[-15  17   5  32  25  17  -3 -47 -32  67  67 -38  45  28 -20  37   7 -12
  -4 -11  50 -11  32  -8] : (5)
[-17  37   9  50  50 -18  -7  87  17  -2  -2 -20 -39 -51 -32  49   6  40
 -18   9  50  30 -61 -37] : (217)
[-11   0   2  18 -13  -9  -6 -34  -2  10  10  -5   5   5   4  -1   2  -3
  11  -4  50   1 -11  11] : (50)
[-38  -3  26 -24 -60 -27 -50  92 -38  14  14 -38 -38  -6 -53 -61  55  60
 -38  -5  50  -3  -8  10] : (18)
[-22 -11  31  -1 -21 -21 -40  20 -28   3   3 -44 -16 -14 -20 -35  12  37
  16   8  50  25 -14   5] : (40)
[-17  37   9 -50 -28 -18  -7  87  17  -2  -2 -20 -39 -51 -32  47 -42  43
  34  16  50 -16 -40  71] : (76)
[-12  26   6 -54 -57 -17 -22 105   2  -5  -5 -23 -20 -17 -52 -53  33  47
 -31 -29  50  21 -39   1] : (190)
[-15  17   5  32  25  17  -3 -47   2  67  67 -38  45  28 -20  37   7 -12
  -4 -11  50 -11  32  -8] : (116)
howmany (217): [50]
3
howmany (18): [-38]
5

[ 68 -25 -69 -30  54  34] = (76)
[ 47 -29  -3 -20  47  30] = (217)
[ 29  11  11 -20  11  11] = (25)
[ 20  24 -51  -7 -69   2] = (5)
[-68 -11 -11 -68 -68 -55] = (18)
[-27  28 -19  44 -20 -30] = (40)
[  6 -27 -27 -28   2   6] = (50)
[ 99  99 -12  99 -12 -12] = (215)
howmany (25): [12]
0
howmany (215): [99]
3
howmany (50): [-27]
2
howmany (18): [-68]
3

[ 16  -7  32 -44 -10  91] = (40)
[-32  12  20   9  -3 -51] = (50)
[-51  10  20   9  -3 -51] = (116)
[ 12 -23   4 -28  18  49] = (171)
[-39  38  19  38 -55  52] = (217)
howmany (217): [-39]
1
howmany (116): [-51]
2

[-11  -2  13  40   4  11  -6  10   0  17 -17  19 -19  17   2 -13 -15 -15
 -18  -8   7  19  -3  26   1 -23  -6  -9  -3  25  23   2   6   0  28  11
 -14   8  -9  25  16  -8  12   4   4 -25 -16   1  13   0]  (25)
[-22   0  -7  40 -24   6  10  12 -22  -6  11   1  13  15 -17  -8 -23  -1
  24 -49   0  -3 -10 -22  20   4 -16  -8 -24 -17 -13 -17  27 -22  65 119
   3   2  -8 -17  16 -22  28   5 -12  23 -44  12  11  14]  (217)
[ -8  -8  -3  40   1  -6  18 -15  -7  31  22  -4  29 -12 -10  -3  24  -2
 -10   0 -19   1 -15  16  10   2   7  -2 -11 -19 -11 -10 -25  -7  12  63
  -3 -10   8 -19  -9  -4  21 -15 -23  22  -4  26  27   4]  (92)
[-15 -37  12  40   3  -2   6  -6  -6 -37  14   4  11   4   8  -9  -1 -12
   5   5  -4  21  -4  24  13  -1  -5 -10   7  11  -6   8 -12  -6  31  82
  13  -3 -16  11   8 -12 -30  -6  -6  -6 -19 -14   9 -12]  (116)
[  5  19   5  40  35  25   0 -11 -14  22  12  -2  16 -37  22   0  18 -14
 -15   8  -2  17 -25  11   3  14  10  12  -3  -2  -2  22 -27 -14 -24  21
   2   0  25  -2 -14 -22   7  -9   0  22  23  11 -10  15]  (215)
[ 10   0 -15  40  -8 -15 -24  12  -5  20  -7 -12 -20  10 -19   1  -7  19
 -14  -3   5  -6  26 -26  -9  -5  -7   8  -6 -23  -7 -19  15  -5 -15 -48
 -16   7  -2 -23  -8  13   2  -3   5 -12  16   8   3 -17]  (171)
[  8 -22   8  40   0   3   1   4  13   5 -17   1 -15   5  18   8   3 -11
  -5   3  16   6   8  10   6  -7  16  -1   0  30  17  18   9  13  13  38
   7   7  -1  30   6   5   2   4   5  -2  -5  -1  -5   7]  (76)
[-15   2  14  40 -16  13  29 -13  25 -32 -13  22  -4  35  24   6  -8 -28
  31  -2  10   9 -12  35  12 -26   7 -20   3  55  29  24  -1  25  75  73
  22  -6 -10  55  29  -5   3   5  -5  -4 -51  -4  -4  22]  (18)
[ -2  20  19  40  -5  16   2   6   7 -29 -25  26 -17  29  16  -6 -23 -23
   5 -14  16  15  -4  37   8 -17 -13 -11   3  45  28  16  22   7  49  48
   8   9 -15  45  30  -7  -9  11   9 -23 -32 -24  -6   6]  (50)
[-11   0  11  40   4  15 -14  11  -5 -18 -16  26 -13  -3  -9 -19 -31  -1
  -6 -14  -2   2  -9   6 -12  -7 -13  -3   8   6  15  -9  19  -5   8 -69
 -14   7 -11   6  19 -12 -14  13  18 -36  -1 -31  -5  -9]  (190)
[-19   4  18  40 -10  -3  23 -12  29 -53 -15  18   4  17  17   8   4 -13
  17   6   1  -7  -5  10   2  -4   2 -12  20  44  21  17   5  29  26  15
  24  -5 -14  44  18   0 -32  10   4 -16 -15 -37  -9   2]  (5)
howmany (217): [-22]
5
howmany (76): [5]
4

[-13  -9 -13  25 -13  -2 -22 -14 -21  -2  46  13  10 -21 -13]  (18)
[  5 -24  22   9   3 -19  17  23   4  -8  13   0  17 -16  -5]  (5)
[ -5 -10  17  11   2   0   2   0  -6 -10  -2   0  -4 -14 -15]  (171)
[ -2 116 -15 -10 -11   1 -19   9   9   7 -12  -5   5  -3  15]  (76)
[ 11  -4  -7  -4   1  -4 -18   1  -4   1  -2  -4   1   1  -4]  (217)
[ 22  16 -18 -21   9  -2  -7  18 -35   9  -4  -2  13 -13   5]  (190)
[ 1  2  8  7 -3 -7  6  7  5  7  7 -1  2  2  5]  (40)
[ 13   2  -5 -14  12  -1   5  25  -1  12   8   3  -4  -4  12]  (25)
[ 11 -14 -11  10 -26  -4 -13 -11   6   6   0   9  12  -6  10]  (116)
[-10 -15  16  20 -14 -11  -3 -20  -6 -22  -7  11   4  -1  15]  (215)
[  8  -2 -10 -10  10   0   8  11  -4  -1   4  -6   5  54   4]  (92)
[  8   7  18  20  -4   6  -8   2   0  -5   9  -1 -12   0  -7]  (50)
howmany (40): [8]
1
howmany (217): [1]
5
howmany (25): [-1]
2
howmany (18): [-21]
2
howmany (18): [-13]
4

[52 52 -7 -7] : (215)
[ 51 -32  31  -6] : (190)
[112  30  30 -26] : (217)
[  19 -117   19   55] : (40)
[-43  28   2   2] : (171)
howmany (215): [-7]
2
howmany (215): [52]
2
howmany (217): [29]
0

[  1  -4  60  -2   5   5   5 -31] : (50)
[100  11  99  -4   8  -3  11  11] : (116)
[ 13  13  13   6   6   6  20 -37] : (217)
howmany (217): [20]
1
howmany (116): [-4]
1
howmany (116): [99]
1
howmany (50): [5]
3
howmany (116): [8]
1
howmany (116): [11]
3
howmany (217): [6]
3

[-52 -19  51 -19 -40 -40  -2  25  34  -5  27  51  25  12  25 -15  25   8
   0 -33 -40  43  12] : (50)
[-52  25  21 -19 -13 -40  -2 -32  43  -5  27  51  25  12   9 -15  25   8
   0 -33 -28  43  12] : (5)
[-82  11 -20 -93   0  -7  26  19  -7 -52   3  24  28  22 -12 -35  51  -4
  33  -2 -52  41 -25] : (190)
howmany (50): [-18]
0
howmany (5): [27]
1
howmany (50): [26]
0
howmany (5): [43]
2
howmany (50): [-40]
3

[   0   -4   16  -21   25 -112    0    0    0   -9] = (5)
[  0   0  48   0  48  20  40 -40  14 -49] = (116)
[ 46  77   0  10 -49   0  59 -83 -83  11] = (25)
[ 21  90  -4  34  21 -10   4  14   4   0] = (76)
[-43 -51 -11  61 -54  -8 -22   0 -54  20] = (215)
[ 77   0  42  11  27   0 -68  11  -8   0] = (40)
[  0   0 -17   0 -85 -44  37  38  29  27] = (92)
howmany (215): [-43]
1
howmany (76): [21]
2

[ 79 100  -9 -38   6] = (40)
[-108  -78  -78   18 -108] = (171)
[ 15 -31 -65  27  24] = (217)
[-44 -97 -52  84   4] = (215)
[-31   6  42  54   8] = (190)
[32 32 12 12 12] = (92)
[-71 -81  33  50  59] = (50)
[-51  -2  24 -49   9] = (116)
[ 11 -17 -98  70  33] = (76)
[ -2 -77  44  15 -27] = (18)
[ 79 100  -9 -16  -3] = (5)
howmany (92): [12]
3
howmany (171): [-78]
2

[ 18 -22  18  18  18] -> (116)
[ 11   6 -26  28 -21] -> (40)
[114 -46 -23  36  13] -> (217)
[12 18 18 14 14] -> (18)
[  9 -12 -10  -7  18] -> (76)
[  9 -11  18  14 -53] -> (215)
howmany (116): [18]
4
howmany (217): [-22]
0
howmany (40): [5]
0
howmany (217): [114]
1
howmany (18): [12]
1
howmany (18): [14]
2

[ 0  1 -1 -1  3 31 32  3  1  1 35 91 -1 -1  3  4] -> (217)
[89  1 -1 24 18  1 -1  1  5 24 13  1  1 21  2 -1] -> (171)
[ 8  1 -1 90  8  1 12  1  1  0 10 43  1 -1 12 12] -> (215)
howmany (217): [-1]
4
howmany (215): [12]
3
howmany (217): [3]
3
howmany (215): [1]
5
howmany (171): [1]
5

[105  23 -11 -14  33 -84  17  29 -36  18  92  75  24 -13 -24  46 -22  -9
 -81   1  14 -70 -12  22  57 -48 -11   4] -> (40)
[ 90  -8  45 -14   1 -84  17 -14 -39 100   1  36  24  22 -58 -14 -22  -9
 -39   1  14 -70 -12  22  57 -54   1 -69] -> (215)
[ 55  12   8 -14  12  15  17  29 -28  -7 -16  55  32  22 -24  28 -22  -9
 -39   1  14 -60 -12  54  57 -48   5  12] -> (76)
[ 111   23    8  -14   40 -114   17   24  -36   18   85   38   24   22
  -24   28  -22   -9  -39    1   14  -70  -12   33   57   -8    5   12] -> (116)
[ 90 -48   8 -14   5 -84  17  17 -36  18 -48  36  24  22 -24 -48 -22  -9
   5   1  14 -70   5  22  57 -48   5  12] -> (50)
[-25  23   8 -14  28  79  14  29  14 -83 -16  36  24  21   6  28 -21  -9
 -39   1  14  28 -12  13  57 -41  42  23] -> (18)
[ 90  23   8 -14  28 -84  17  29 -36  18 -16  36  24  22 -24  28 -22  -9
 -39   1  14 -70 -12  22  57 -48   5  12] -> (92)
[  4  23   8 -14  12  -2  17  29 -36  18 -20  23  24  22 -24  26 -22  -9
 -30   1  14 -37 -12   8  47 -48   5  12] -> (217)
[105  23 -11 -14  33 -84  17  29 -36  18  92  75  24  22 -24  46 -22  -9
 -81   1  14 -70 -12  22  91 -45  41  72] -> (171)
howmany (215): [-14]
3
howmany (50): [5]
4
howmany (50): [-48]
4
howmany (76): [55]
2

[ 10 -15 -30  86] : (40)
[ 11 -16  11  11] : (18)
[-27  53  53  53] : (50)
[ 22 -20  10  24] : (217)
howmany (18): [11]
3
howmany (50): [53]
3
howmany (18): [-16]
1
howmany (217): [-20]
1
howmany (217): [10]
1

[ 87 -15 -30  23  -7]  (116)
[-31 -29   7  -2  15]  (217)
[-84 -84  56  56 -15]  (171)
[-14 -14 -14 -14   6]  (215)
howmany (215): [-14]
4
howmany (217): [-3]
0
howmany (217): [7]
1
howmany (171): [-84]
2
howmany (171): [56]
2
howmany (215): [5]
0

[ 33   0 -19  30] -> (171)
[  2  84 -11  13] -> (18)
[ 46 -10  10  94] -> (50)
[-6 -6 -6 -6] -> (92)
[ 26 -25 -25  45] -> (76)
[ 1 -5 29 29] -> (116)
[-13 -36   9  37] -> (25)
howmany (171): [0]
1
howmany (116): [1]
1
howmany (116): [29]
2
howmany (92): [-6]
4
howmany (76): [45]
1
howmany (25): [-35]
0

[-13  19  19  19] : (171)
[18 20 20 20] : (25)
[30 30 19 30] : (190)
howmany (171): [-13]
1
howmany (190): [30]
3
howmany (25): [20]
3
howmany (25): [18]
1
howmany (171): [19]
3
q: [-13  19  19  19]
(171)
howmany (25): [19]
0

[-92 -92 -92 -92] -> (5)
[  99  -35  -15 -106] -> (50)
[-44 -93  12 -82] -> (116)
[ 85 -16   5 -92] -> (18)
[ 86  -5  -5 -16] -> (92)
[-91 -91 -91 -91] -> (40)
[   7 -105   54  -34] -> (76)
howmany (116): [-44]
1
howmany (40): [-91]
4
howmany (116): [12]
1
howmany (5): [-92]
4
howmany (50): [-35]
1
howmany (76): [-34]
1

[  5   0  40  -2   5 110   5] = (18)
[95 -1 -1 95 -1 95 19] = (116)
[ 94 -27  40  -9  35 -10  -9] = (25)
howmany (116): [95]
3
howmany (116): [-1]
3
howmany (25): [-9]
2
howmany (18): [5]
3

[21 12 50 32 24 39] = (25)
[16  4  4 16  4  4] = (190)
[17 21 57 28 22 36] = (76)
[  3   2  55 106  13   2] = (215)
[ 5  3 65 72 14 72] = (5)
[17  3 79 61 15  7] = (217)
[ 8  7 75 15  6  6] = (171)
[17 10 64 37 18 22] = (18)
[18  5 78 39 15 18] = (50)
[  0  -2  64 105  66   7] = (116)
[16 16 79 14 14  7] = (40)
[27  7 62 33  5 21] = (92)
howmany (190): [16]
2
howmany (5): [65]
1
howmany (190): [4]
4
howmany (171): [7]
1
howmany (50): [18]
2
howmany (171): [15]
1
howmany (40): [16]
2

[101  18 -44  18  60 -50] -> (5)
[ 66 -14 100  88  66 -14] -> (92)
[-112   17   76   17  -54   32] -> (116)
[-106   47   87   47  -38    7] -> (76)
[-106   47   87   47   66 -106] -> (18)
[ 95  39 -31  39  63 -57] -> (217)
[101  18 -67 -67  61 -67] -> (40)
[-13  94  21  94  51 -72] -> (171)
howmany (18): [86]
0
howmany (92): [-14]
2
howmany (40): [-67]
3
howmany (76): [48]
0
howmany (76): [47]
2

[-93   6  35  92  -2 -41] = (50)
[ 12   7  61 114  17 -76] = (92)
[  7   6   6 -93  -2 -93] = (171)
howmany (171): [6]
2
howmany (171): [-2]
1
howmany (92): [7]
1

[75 41 38 65 58 26 35] : (40)
[43 43 43 43 37 43 43] : (217)
[47 41 47 28 47 18 47] : (116)
[60 33 40 56 55 70 44] : (50)
howmany (217): [43]
6
howmany (50): [34]
0
howmany (50): [44]
1
howmany (116): [47]
4

[-48 -48 -48 -48  84  13] : (215)
[-46  30  30  30  30  -3] : (5)
[-21  16  -3  13 -44 -82] : (116)
[109 109 109 109 -81 109] : (18)
[109 -25 -48 108 110  13] : (92)
howmany (18): [109]
5
howmany (215): [-48]
4
howmany (215): [85]
0
howmany (5): [30]
4
howmany (5): [-3]
1
howmany (92): [-48]
1
howmany (92): [109]
1

[ 31 -88 -11  -5  20  48]  (18)
[44 44 35 35 44 44]  (217)
[ 2 -1 -1  2 -1 -1]  (40)
[-14 -15  -2   5 -14  10]  (92)
[ 4  0 -3  1 -3  1]  (25)
[-2 -2 45 -2 -2 -2]  (215)
howmany (40): [-1]
4
howmany (217): [45]
0
howmany (215): [-2]
5
howmany (92): [-14]
2
howmany (40): [2]
2
howmany (25): [1]
2
howmany (217): [44]
4

[ 29 -10  -2  -7   7  35  -5 107 -48   0  20  14 -40   2  54  -6   9 -33
  24 -26  -2   0   1  -5  25 -34  29 -28 -32  20 -36  19  52   3 -25  29]  (92)
[ -7   3  -8   8  12   7  27  55 -46 -15  -8 -13 -20  30   3  23 -21  -7
  -7 -15  -7  21  21 -34   3  -1  -7  -7  23  11  23  -7  37  -7 -25  24]  (40)
[  3 -33  -2  33   7  35  -5 107 -48 -33  20  14 -40   2  54  -6 -28 -33
  10 -26  -2   0   1 -54  25 -33  -5 -28 -32  20 -33  19  52   3 -25  29]  (217)
howmany (40): [-7]
8
howmany (92): [29]
3
howmany (40): [0]
0
howmany (40): [22]
0
howmany (217): [-33]
5

[ 10  35  -3  90 -57 -14  47 -46 -29   0   0 -41 -42  30]  (190)
[ 39 -17  40  49   5 -19 -35 -41 -24  22 -97   8  31   8]  (50)
[ 27 -37  16 -22  51  13   4  49  20 -34 -37   6  74 -66]  (76)
[-21  27 -42 -14  -3  42  58  72  17 -80  11  28  28   5]  (215)
[  1 -56 -19  72  10  20  12  10 -11  47 -26 -56 -25 -56]  (92)
[  5 -45 -40   1  32 -39 -89 -19 -12 -12 -89 -12 -12  24]  (217)
[ 34 -13  11  64  24   0 -88 -55  -1  26 -48 -92   4 -26]  (40)
[-19  79  37  42 -11 -39 -42 -91   2 -38 -48  -9   8  51]  (171)
[-43  27   5  -7  10  15  79  27  40 -89  23  39  24 -57]  (25)
howmany (217): [-90]
0
howmany (40): [-93]
0
howmany (215): [-80]
1
howmany (50): [-41]
1
howmany (92): [-56]
3

[-2 -2 13 13] : (50)
[-25   0  18  -4] : (40)
[-3 -3 -3 -3] : (76)
[-24  13 -24 -41] : (217)
[ 3 -2 -2 -2] : (171)
howmany (50): [13]
2
howmany (40): [-24]
0
howmany (217): [-24]
2
howmany (76): [-3]
4
howmany (171): [-2]
3
howmany (217): [-40]
0
howmany (171): [2]
0

[ 12 -14 113  42  97 117  91 107  66 104] = (116)
[26  3 -1  8  4 26  0 74 93 97] = (76)
[ 66 -19  44 103  66  66  86 103  66  98] = (25)
[ 27 -15  36  13   4  29  73 102  94  99] = (92)
[ 15 -17  41  34  30 117  88 103  65 101] = (18)
[28  3 -2  8  5 26 -1 64 95 97] = (40)
[-29  56 116 121 112  99  58 102  74 100] = (50)
[ 4  4 -2 67  4  1  4 -4  4  4] = (5)
[ 13 -17  38  34  49 116  88 104  66 102] = (215)
[ 28 -11  28  10   4  26  54 102  93  97] = (217)
[112 112 112  97 116  97  55 103  75 101] = (171)
howmany (171): [112]
3
howmany (25): [99]
0
howmany (5): [3]
0
howmany (25): [66]
4

[ 17 -20  -1 -36 -20  82  18  36  10 -20  15  36  36  10  36 -16  36   5
 -45 -45 -19 -36] = (25)
[  9  40  -2 -37 -34  -1 -14   9  49 -88 -42  24  33  52  11   9  -5  19
  28  34  15  61] = (40)
[ 16  49  -1 -76   0  29  50 -23 -40  41  35 -20  49  20 118  18   0 -41
   5 -60  15  49] = (190)
[ -16   54 -113    5  -74   29  -23  -10  -41  -14   49   48  -37  -20
    8   -6  -51   11   10   14    9   28] = (116)
howmany (25): [36]
5
howmany (190): [49]
3
howmany (25): [9]
0

[ 25   8  93   7  16   3  13  22  50  31   1   8   6   5  23  15  10   3
 117  16  40  70  16  22  15   6   0  19  16   9   2  50  17  -1   3  13
   4  61  72  27  31  -3   7   2  98  16] = (217)
[14 12 47  2 -2 13 10 12 24 32  0 10 -3  8 26 13  6  5 51 18 22 66 24 10
 15  4  0 13  8 15 -4 24  7 -6  2 27  7 50 31 44 24 -1  8  3 59  4] = (215)
[  9   7   4   9   3   7   2   1   8   7   1  -1   4   7   6   5   1  -3
   5   2   3  19  20   5   0   1   0  -8   5   4 -10   5   1   4   0   5
   6   5   0  10   1  -1   6   1   2   3] = (76)
[32  9 71 15 -2  6 20 16 68 49  0 20  3 18 10 14 16  4 57 31 54 74 18 13
 20 11  0 37 37 12 34 18  4 -3  6 14  5 78 77 65 29  2 18  3 45 39] = (92)
[ 9 11 35 12 15 -2  8 10 22 23  0  8  0  9 11  8  4  2 49 10 15 37 27 14
 13  3  0  9  5  5  5 22  7 -5  2  9  8 23 29 22 18  0  4  1 49  2] = (171)
howmany (76): [5]
7
howmany (92): [18]
4

[-37 -37 -12  30  30  30 -37] : (25)
[-17 -17  44 -17  44  44  78] : (116)
[ 48  16 101 -90  86 -22  46] : (171)
[-36 -81  88 -97 -47  33  -7] : (76)
[-18   7  80 -75 100  79 100] : (217)
[-24 -38 -31 -79  49  -3   7] : (18)
howmany (25): [-37]
3
howmany (116): [-17]
3

